[[ 30.2  65.7  11.6   1.5  20.2  -4.7 -20.6 -19.1  11.3 -30.6]
 [-14.0  -8.7  24.8  20.0  33.5  11.8  -5.8  32.7  25.4   2.9]
 [  7.2  -6.5  -0.9  -6.3  15.1 -10.1 -15.8  -6.4   7.3   4.8]
 [-38.4 -44.0  12.9 -10.7  -8.0   2.3   4.2  12.0   6.3   9.3]
 [ 33.7  -3.4  -7.9  -5.0 -33.3 -25.8  22.9  -8.2  -6.0  -0.5]
 [  7.8 -14.1 -15.6  16.0   2.8   3.5  36.3 -24.2   9.8  -2.5]
 [  3.8  24.5  13.5  -3.5   8.9  -1.9 -11.8  -7.1  10.6 -16.4]]
|
[[ 30.2 -14.0   7.2 -38.4  33.7   7.8   3.8]
 [ 65.7  -8.7  -6.5 -44.0  -3.4 -14.1  24.5]
 [ 11.6  24.8  -0.9  12.9  -7.9 -15.6  13.5]
 [  1.5  20.0  -6.3 -10.7  -5.0  16.0  -3.5]
 [ 20.2  33.5  15.1  -8.0 -33.3   2.8   8.9]
 [ -4.7  11.8 -10.1   2.3 -25.8   3.5  -1.9]
 [-20.6  -5.8 -15.8   4.2  22.9  36.3 -11.8]
 [-19.1  32.7  -6.4  12.0  -8.2 -24.2  -7.1]
 [ 11.3  25.4   7.3   6.3  -6.0   9.8  10.6]
 [-30.6   2.9   4.8   9.3  -0.5  -2.5 -16.4]]

[[ -4.2   0.8  12.7 -32.0 -20.3 -38.8 -27.9  48.1   8.1  37.4  -2.9 -13.5
   13.1 -15.2]
 [ -1.5  -2.7  12.5 -40.2 -16.1 -41.9 -27.2  28.8  27.6  43.8  -4.2  -9.0
    6.8 -10.9]
 [ -1.5  -6.0  12.5 -41.4 -10.9 -41.6 -26.9   5.1  42.9  43.3  -1.9  -1.2
   -0.4  -6.1]
 [-17.2  -8.3   6.6  -6.8   4.8 -27.4 -28.1 -47.3  48.7   8.3  17.2  32.1
  -15.8   4.6]
 [ -4.6  -8.5  11.8 -35.1  -6.2 -39.0 -26.9 -18.2  52.1  36.5   3.4   9.1
   -7.8  -0.8]
 [-12.0   3.8  15.7   0.2 -28.0 -25.7 -29.4  62.5 -27.8  10.3   7.9 -10.1
   17.3 -18.2]]
|
[[ -4.2  -1.5  -1.5 -17.2  -4.6 -12.0]
 [  0.8  -2.7  -6.0  -8.3  -8.5   3.8]
 [ 12.7  12.5  12.5   6.6  11.8  15.7]
 [-32.0 -40.2 -41.4  -6.8 -35.1   0.2]
 [-20.3 -16.1 -10.9   4.8  -6.2 -28.0]
 [-38.8 -41.9 -41.6 -27.4 -39.0 -25.7]
 [-27.9 -27.2 -26.9 -28.1 -26.9 -29.4]
 [ 48.1  28.8   5.1 -47.3 -18.2  62.5]
 [  8.1  27.6  42.9  48.7  52.1 -27.8]
 [ 37.4  43.8  43.3   8.3  36.5  10.3]
 [ -2.9  -4.2  -1.9  17.2   3.4   7.9]
 [-13.5  -9.0  -1.2  32.1   9.1 -10.1]
 [ 13.1   6.8  -0.4 -15.8  -7.8  17.3]
 [-15.2 -10.9  -6.1   4.6  -0.8 -18.2]]

[[-23.0  20.0  -8.6  19.1  -2.4   1.3   4.5 -17.2 -16.9 -14.6  -4.0]
 [  4.8  36.5 -14.0 -21.5   2.3 -13.1 -40.0 -51.2  20.3  18.0 -12.0]
 [  3.3 -31.0   2.5 -22.3  22.7  -8.8   0.4  19.6 -32.4  28.5  19.1]
 [-24.4 -20.4  20.2  18.1  14.1  10.0   4.5  43.2  15.0 -38.5  32.9]
 [-17.3 -25.0   7.4  -0.5  22.0  -7.1   2.3  20.8 -16.7  10.3  23.7]
 [ 21.9   5.5   1.5 -24.3  -5.8  -4.0  -5.9  -9.1  -6.1  12.0  -7.3]]
|
[[-23.0   4.8   3.3 -24.4 -17.3  21.9]
 [ 20.0  36.5 -31.0 -20.4 -25.0   5.5]
 [ -8.6 -14.0   2.5  20.2   7.4   1.5]
 [ 19.1 -21.5 -22.3  18.1  -0.5 -24.3]
 [ -2.4   2.3  22.7  14.1  22.0  -5.8]
 [  1.3 -13.1  -8.8  10.0  -7.1  -4.0]
 [  4.5 -40.0   0.4   4.5   2.3  -5.9]
 [-17.2 -51.2  19.6  43.2  20.8  -9.1]
 [-16.9  20.3 -32.4  15.0 -16.7  -6.1]
 [-14.6  18.0  28.5 -38.5  10.3  12.0]
 [ -4.0 -12.0  19.1  32.9  23.7  -7.3]]

[[ 44.2 -20.6 -26.0 -27.6 -16.3  -3.7 -17.0  -1.0 -39.7  18.1  11.3]
 [-29.2  -0.4  29.1  17.4   3.8   7.3 -39.3  31.2 -65.7  -1.5 -38.5]
 [-28.7   8.0  30.2  20.0   2.6   8.2 -31.0  34.7 -62.6   1.3 -34.7]]
|
[[ 44.2 -29.2 -28.7]
 [-20.6  -0.4   8.0]
 [-26.0  29.1  30.2]
 [-27.6  17.4  20.0]
 [-16.3   3.8   2.6]
 [ -3.7   7.3   8.2]
 [-17.0 -39.3 -31.0]
 [ -1.0  31.2  34.7]
 [-39.7 -65.7 -62.6]
 [ 18.1  -1.5   1.3]
 [ 11.3 -38.5 -34.7]]

[[  8.3 -50.6   1.4  25.2 -43.8 -33.3   1.3  14.8 -28.4  11.8  15.2  19.9
   -9.1 -56.9  21.6  16.1]
 [ 23.8  11.9  17.2 -49.0   0.4  17.8 -37.2   6.0  68.8 -23.4 -18.5 -18.7
   -9.7  25.7  10.3   3.2]
 [ 25.2  -1.2  -4.0   6.7  -2.5 -35.8  46.1 -23.8 -50.1  43.3   0.4  45.1
    8.6  28.8   2.6  -8.8]]
|
[[  8.3  23.8  25.2]
 [-50.6  11.9  -1.2]
 [  1.4  17.2  -4.0]
 [ 25.2 -49.0   6.7]
 [-43.8   0.4  -2.5]
 [-33.3  17.8 -35.8]
 [  1.3 -37.2  46.1]
 [ 14.8   6.0 -23.8]
 [-28.4  68.8 -50.1]
 [ 11.8 -23.4  43.3]
 [ 15.2 -18.5   0.4]
 [ 19.9 -18.7  45.1]
 [ -9.1  -9.7   8.6]
 [-56.9  25.7  28.8]
 [ 21.6  10.3   2.6]
 [ 16.1   3.2  -8.8]]

[[ 33.6  16.9 -44.6]
 [ 11.2 -12.8  20.0]
 [ 51.8 -14.6 -14.5]
 [ 19.3  -7.3 -24.2]
 [ 26.9 -59.6  29.4]
 [  2.9  23.1 -23.9]
 [-41.3  -6.2 -11.4]
 [ 34.7  35.2 -13.8]]
|
[[ 33.6  11.2  51.8  19.3  26.9   2.9 -41.3  34.7]
 [ 16.9 -12.8 -14.6  -7.3 -59.6  23.1  -6.2  35.2]
 [-44.6  20.0 -14.5 -24.2  29.4 -23.9 -11.4 -13.8]]

[[ 15.0 -11.5 -24.9  52.1  -3.4 -24.0  -0.1]
 [ 15.8  55.6  -2.7 -16.8  31.6   0.4  14.5]
 [-33.4 -40.5 -42.4  29.1 -23.6 -22.7  -7.1]
 [-29.5  22.3  27.3 -18.3   2.2  10.5  23.4]
 [ -9.3 -26.7  35.5  27.3 -29.0 -14.9   1.7]
 [  9.6  -6.7  30.9   4.4 -21.8 -19.2   7.3]]
|
[[ 15.0  15.8 -33.4 -29.5  -9.3   9.6]
 [-11.5  55.6 -40.5  22.3 -26.7  -6.7]
 [-24.9  -2.7 -42.4  27.3  35.5  30.9]
 [ 52.1 -16.8  29.1 -18.3  27.3   4.4]
 [ -3.4  31.6 -23.6   2.2 -29.0 -21.8]
 [-24.0   0.4 -22.7  10.5 -14.9 -19.2]
 [ -0.1  14.5  -7.1  23.4   1.7   7.3]]

[[  7.8 -21.5 -20.4  -9.8   5.0 -10.4]
 [-66.5 -42.3  -1.7 -39.1   8.6   9.2]
 [ 16.5 -59.5 -34.6 -54.1  24.7  11.5]
 [ 58.3  65.1  17.9  26.9   0.9  34.1]
 [ 15.3 -38.1 -44.1 -56.3  34.3  -1.5]
 [ 20.2 -34.9  -6.8 -30.7  20.0  14.1]]
|
[[  7.8 -66.5  16.5  58.3  15.3  20.2]
 [-21.5 -42.3 -59.5  65.1 -38.1 -34.9]
 [-20.4  -1.7 -34.6  17.9 -44.1  -6.8]
 [ -9.8 -39.1 -54.1  26.9 -56.3 -30.7]
 [  5.0   8.6  24.7   0.9  34.3  20.0]
 [-10.4   9.2  11.5  34.1  -1.5  14.1]]
